Here is a tiny trained network, its code and every weight. The questions are about switching its units off for an input and a class, where a switched-off unit gives its printed mean instead of its output.

import numpy as np


def w(rows, s, z=0):
    codes = np.array(rows[::2]) - 128.0
    scale = np.full(codes.shape[1], s)
    scale[-1] = z or s
    return codes * scale


def f(y):
    return y / 2 * (1 + np.tanh(0.7978845608 * (y + 0.044715 * y**3)))


def log_softmax(a):
    a = a - a.max(-1, keepdims=True)
    return a - np.log(np.exp(a).sum(-1, keepdims=True))


def net(x, mask):
    res = np.array(x, float).reshape(1, 7) / 4 @ E
    y = f(res @ A[0][:, :-1].T + A[0][:, -1])
    res = res + np.where(mask, y, B[0][:, -1]) @ B[0][:, :-1]
    return log_softmax(res[-1] @ U[:, :-1].T + U[:, -1])


A, B = {}, {}
E = w([
[89,140,219,160,195,190,172,144],'x0',
[131,134,123,132,134,133,124,125],'x1',
[136,135,110,129,144,146,117,131],'x2',
[8,148,126,136,82,146,45,131],'x3',
[62,92,48,162,137,148,223,56],'x4',
[125,121,132,120,124,128,130,129],'x5',
[132,127,127,122,125,139,126,124],'x6',
],0.015)
A[0] = w([
[137,129,35,89,93,53,113,117,89],'N1',
[118,155,160,111,83,178,181,155,33],'N2',
[30,138,113,147,78,176,39,131,97],'N3',
[71,140,153,113,124,138,106,102,80],'N4',
[135,170,60,86,82,81,122,119,60],'N5',
[139,73,87,117,110,119,93,127,36],'N6',
[181,104,56,137,69,70,75,118,71],'N7',
[178,76,90,141,193,110,155,140,88],'N8',
[163,125,156,109,143,94,108,178,119],'N9',
[58,157,224,174,196,219,192,167,4],'N10',
[84,116,67,151,124,129,170,114,147],'N11',
[1,175,98,135,83,136,43,110,119],'N12',
[237,74,122,155,139,105,199,139,102],'N13',
[213,135,146,77,167,138,159,84,188],'N14',
[66,105,23,137,130,165,210,85,122],'N15',
[141,107,3,110,39,94,95,123,41],'N16',
[191,156,110,90,156,94,169,94,55],'N17',
[192,203,194,99,112,108,38,229,141],'N18',
[199,133,140,143,139,116,182,95,69],'N19',
[62,77,45,149,145,135,211,57,127],'N20',
[86,135,86,171,132,128,213,84,118],'N21',
],0.0099,0.0042)
B[0] = w([
[180,75,202,182,201,166,139,74,191],'N1',
[127,106,131,153,159,149,111,135,137],'N2',
[109,124,21,146,108,42,194,184,204],'N3',
[135,118,128,137,140,90,184,186,153],'N4',
[145,68,136,156,189,182,149,58,171],'N5',
[140,111,143,161,135,137,131,126,147],'N6',
[169,92,208,197,160,183,142,90,195],'N7',
[110,145,81,124,134,108,155,147,179],'N8',
[67,156,137,114,98,119,121,92,173],'N9',
[255,43,190,239,220,247,167,43,222],'N10',
[96,177,146,63,109,125,52,77,180],'N11',
[117,77,22,113,113,58,220,210,217],'N12',
[119,107,62,103,108,80,179,217,215],'N13',
[93,121,88,107,92,71,175,191,201],'N14',
[97,165,171,83,78,131,59,136,223],'N15',
[187,104,169,194,155,185,158,81,203],'N16',
[126,83,77,101,132,104,160,173,174],'N17',
[55,227,178,41,59,126,25,70,251],'N18',
[113,94,74,180,104,71,139,194,179],'N19',
[55,182,172,50,114,116,52,132,230],'N20',
[82,184,134,111,80,135,74,85,198],'N21',
],0.009,0.02)
U = w([
[83,209,160,83,98,100,29,142,251],'0',
[116,113,29,141,128,57,210,248,101],'1',
[175,94,185,207,205,161,155,106,10],'2',
],0.013,0.002)

Each question gives the input, the list of numbers given to net, and the class t.
The units are the neurons (one row each of A and B). Each row of codes is followed by its name. A weight is (code - 128) times the scale printed after its matrix; where a second scale follows, it is the last column's (A, B and U).
mask holds one flag per neuron, in row order. A switched-off neuron (its flag False) gives its mean, the last column of its row in B, instead of its output. The means were averaged over made-up inputs and are rounded, as every weight is.
A unit's drop is (log p(t) with every unit on - log p(t) with that unit switched off) / (log p(t) with every unit on - log p(t) with every unit switched off).
The circuit of an input: a set's keep is (log p(t) with only the set's units on - log p(t) with every unit switched off) / (log p(t) with every unit on - log p(t) with every unit switched off). Starting from the 12 units with the biggest drops (on a tie, the unit counted first), units are removed one at a time, each time the one whose removal leaves the highest keep (on an exact tie, the one counted first), for as long as the keep stays at least 0.8.
units of the circuit, in order: the units of the circuit, biggest drop first
top k neurons: the k neurons with the biggest drops, biggest first
drop of u: that unit's drop, to one decimal
input [-3,5,7,5,-4,1,0], class 1: units of the circuit, in order => [N12]
input [3,1,-8,-8,8,8,3], class 0: top 4 neurons => [N20 N15 N21 N12]
input [-4,1,-6,-3,3,6,-8], class 2: top 4 neurons => [N18 N1 N12 N16]
input [1,5,1,-5,-4,0,-2], class 1: top 2 neurons => [N20 N15]
input [-7,-5,-7,-5,6,-6,0], class 2: top 3 neurons => [N1 N16 N18]
input [-4,2,2,5,2,7,7], class 1: top 3 neurons => [N12 N3 N10]
input [-5,-2,-1,-4,0,-6,8], class 2: top 4 neurons => [N12 N7 N1 N3]
input [-6,0,3,-8,8,-8,2], class 0: top 2 neurons => [N20 N15]
input [-8,1,-6,6,0,-8,4], class 2: top 3 neurons => [N16 N1 N7]
input [4,8,2,-2,4,-6,-1], class 0: drop of N20 => 0.6
input [-3,4,6,2,-1,-1,-4], class 2: drop of N13 => 0.1
input [8,6,0,6,-2,6,5], class 2: drop of N10 => 2.7
